W =
1.39	-1.49	-0.66	-1.45
-2.51	5.77	0.10	3.68
W[0][0] = 1.39
W[1][1] = 5.77
W[:, 0] = [1.39, -2.51]
W[1][3] = 3.68

grid =
[[ 31  90 135 228]
 [184 241 203 157]
 [ 62 149 191 242]
 [ 42  36  54 163]
 [ 96 191 210 229]]
grid[0][0] -> 31
grid[4] -> [96, 191, 210, 229]
grid[2][3] -> 242
grid[1][-2] -> 203
grid[-2][-4] -> 42
grid[-4][-1] -> 157
grid[-1][1] -> 191
grid[2][2] -> 191
grid[-1][3] -> 229

a =
[[0.42, 2.48, 5.60, -4.95, -0.12, -0.82, 1.22, 2.11, -3.25, 4.79],
 [0.79, -2.00, -0.13, 5.56, 2.60, -0.35, 0.79, -1.92, 2.94, -3.84],
 [0.14, 4.58, 1.23, 0.66, 2.18, -0.28, -1.45, 1.59, 0.87, -1.59],
 [-1.81, -1.85, 1.47, 2.23, 1.39, 0.33, -0.03, -1.68, -2.92, -1.42],
 [0.08, -0.57, 0.21, 0.65, -0.61, 1.02, 0.67, 3.06, 0.08, -2.10],
 [0.41, -2.32, 1.53, 1.09, 0.34, -1.06, 1.84, -2.52, -2.79, -1.97],
 [-0.48, 1.54, -1.11, -0.91, -1.01, 0.98, -1.74, 2.18, 2.73, 1.36]]
a[0, 0] = 0.42
a[0, 6] = 1.22
a[3, 6] = -0.03
a[6, 0] = -0.48
a[2, 2] = 1.23
a[4] = [0.08, -0.57, 0.21, 0.65, -0.61, 1.02, 0.67, 3.06, 0.08, -2.10]
a[3, 8] = -2.92
a[0, 1] = 2.48
a[3] = [-1.81, -1.85, 1.47, 2.23, 1.39, 0.33, -0.03, -1.68, -2.92, -1.42]
a[2, 3] = 0.66
a[6, 9] = 1.36
a[:, 5] = [-0.82, -0.35, -0.28, 0.33, 1.02, -1.06, 0.98]
a[3, 5] = 0.33
a[:, 8] = [-3.25, 2.94, 0.87, -2.92, 0.08, -2.79, 2.73]
a[2] = [0.14, 4.58, 1.23, 0.66, 2.18, -0.28, -1.45, 1.59, 0.87, -1.59]
a[5, 8] = -2.79
a[3, 3] = 2.23
a[1, 9] = -3.84
a[2, 6] = -1.45
a[1, 4] = 2.60
a[6, 5] = 0.98
a[4, 6] = 0.67
a[1, 2] = -0.13
a[1, 5] = -0.35
a[:, 1] = [2.48, -2.00, 4.58, -1.85, -0.57, -2.32, 1.54]
a[6, 2] = -1.11
a[1, 6] = 0.79
a[3, 7] = -1.68
a[:, 4] = [-0.12, 2.60, 2.18, 1.39, -0.61, 0.34, -1.01]
a[4, 9] = -2.10
a[1] = [0.79, -2.00, -0.13, 5.56, 2.60, -0.35, 0.79, -1.92, 2.94, -3.84]
a[4, 7] = 3.06
a[:, 2] = [5.60, -0.13, 1.23, 1.47, 0.21, 1.53, -1.11]
a[5, 3] = 1.09
a[2, 8] = 0.87

x =
[[-43  47  46  47  46  42 -43  -2 -43 -22  43 -11  18  42  47 -45]
 [-31 -33 -34 -32 -34  37 -31  30 -31  21  38  29  36  35 -31 -30]
 [-24 -37 -36 -36 -36  41 -25   3 -24  -5  43   3  24  40 -35 -22]
 [-35  45  45  45  44 -30 -36  42 -35  43 -30  41  47 -30  45 -36]
 [ 34  19  21  13  20  31  36 -42  34 -40  32 -40 -46  31  10  30]
 [-23  33  33  31  33  46 -17 -38 -23 -38  47 -37 -33  47  29 -28]]
Indices start at 0.
row 0 col 0 = -43
row 3 col 12 = 47
row 0 col 3 = 47
row 4 col 2 = 21
row 2 col 10 = 43
row 3 col 4 = 44
row 4 col 5 = 31
row 1 col 12 = 36
row 5 col 14 = 29
row 5 col 3 = 31
row 4 col 7 = -42
row 4 col 13 = 31
row 4 col 4 = 20
row 5 col 15 = -28
row 5 col 1 = 33
row 3 col 1 = 45
row 1 col 1 = -33
row 4 col 15 = 30
row 0 col 2 = 46
row 5 col 4 = 33
row 1 col 10 = 38
row 0 col 6 = -43
row 0 col 15 = -45
row 3 col 9 = 43
row 5 col 10 = 47
row 1 col 4 = -34
row 0 col 10 = 43
row 3 col 8 = -35
row 2 col 8 = -24
row 0 col 4 = 46
row 5 col 9 = -38
row 2 col 4 = -36
row 0 col 8 = -43

A =
[[ 99 264 396 474 489 758 419 316 353]
 [ 99 311 459 518 368 303 770 344 316]
 [ 99 311 396 753 489 303 323 408 644]
 [ 99 311 691 441 396 479 390 344 353]
 [ 99 311 753 298 337 759 349 344 492]
 [ 99 311 446 376 741 303 526 362 305]
 [ 99 311 577 396 636 303 332 402 191]
 [ 99 311 396 837 489 303 304 536 565]
 [ 99 311 396 626 489 303 349 344 761]
 [ 99 311 396 608 561 266 349 344 770]
 [ 99 311 396 617 281 303 543 420 353]
 [ 99 262 396 518 609 680 349 344 353]
 [ 99 161 396 482 489 711 634 344 300]
 [ 99 311 396 702 342 303 349 724 353]]
A[0,0] -> 99
A[10,8] -> 353
A[:, 0] -> [99, 99, 99, 99, 99, 99, 99, 99, 99, 99, 99, 99, 99, 99]
A[:, 5] -> [758, 303, 303, 479, 759, 303, 303, 303, 303, 266, 303, 680, 711, 303]
A[1,8] -> 316
A[-4,-3] -> 543
A[7,-9] -> 99
A[9,-6] -> 608
A[10,-6] -> 617
A[:, 8] -> [353, 316, 644, 353, 492, 305, 191, 565, 761, 770, 353, 353, 300, 353]
A[-6] -> [99, 311, 396, 626, 489, 303, 349, 344, 761]
A[12,-9] -> 99
A[5,-9] -> 99
A[-3,1] -> 262
A[:, 1] -> [264, 311, 311, 311, 311, 311, 311, 311, 311, 311, 311, 262, 161, 311]
A[-6,5] -> 303
A[-5,0] -> 99
A[:, 2] -> [396, 459, 396, 691, 753, 446, 577, 396, 396, 396, 396, 396, 396, 396]
A[-14,-6] -> 474
A[-8,-9] -> 99
A[:, 3] -> [474, 518, 753, 441, 298, 376, 396, 837, 626, 608, 617, 518, 482, 702]
A[0,-8] -> 264
A[11,8] -> 353
A[7,-6] -> 837
A[-8,8] -> 191
A[-1] -> [99, 311, 396, 702, 342, 303, 349, 724, 353]
A[-3,-5] -> 609
A[-8,-8] -> 311
A[6,7] -> 402
A[-1,6] -> 349
A[-7,-8] -> 311
A[2,6] -> 323

M = 105,137,67,47,170,235,81,165,102,62,113,130,192,75
M[0] => 105
M[12] => 192
M[2] => 67
M[13] => 75
M[8] => 102

B =
[-4.04 -0.60  2.09 -2.47  1.27 -3.71 -0.54  4.38  1.17  4.74  0.64 -0.15
  0.40  4.82  2.24 -1.67]
B[0] = -4.04
B[15] = -1.67
B[5] = -3.71
B[2] = 2.09
B[3] = -2.47
B[4] = 1.27
B[14] = 2.24
B[9] = 4.74

m =
[[5 7 7 3 1 4]
 [3 7 6 2 2 3]]
m[0, 0] => 5
m[1, 3] => 2
m[0, 2] => 7
m[1, 0] => 3
m[1] => [3, 7, 6, 2, 2, 3]

data =  0.88  -0.48  -0.49  -0.47  -0.35  -0.34  -1.28   0.71   0.42   1.79  -1.65   1.13  -0.43   0.67   0.09
data[0]	0.88
data[4]	-0.35
data[9]	1.79
data[11]	1.13
data[7]	0.71
data[8]	0.42
data[1]	-0.48
data[12]	-0.43
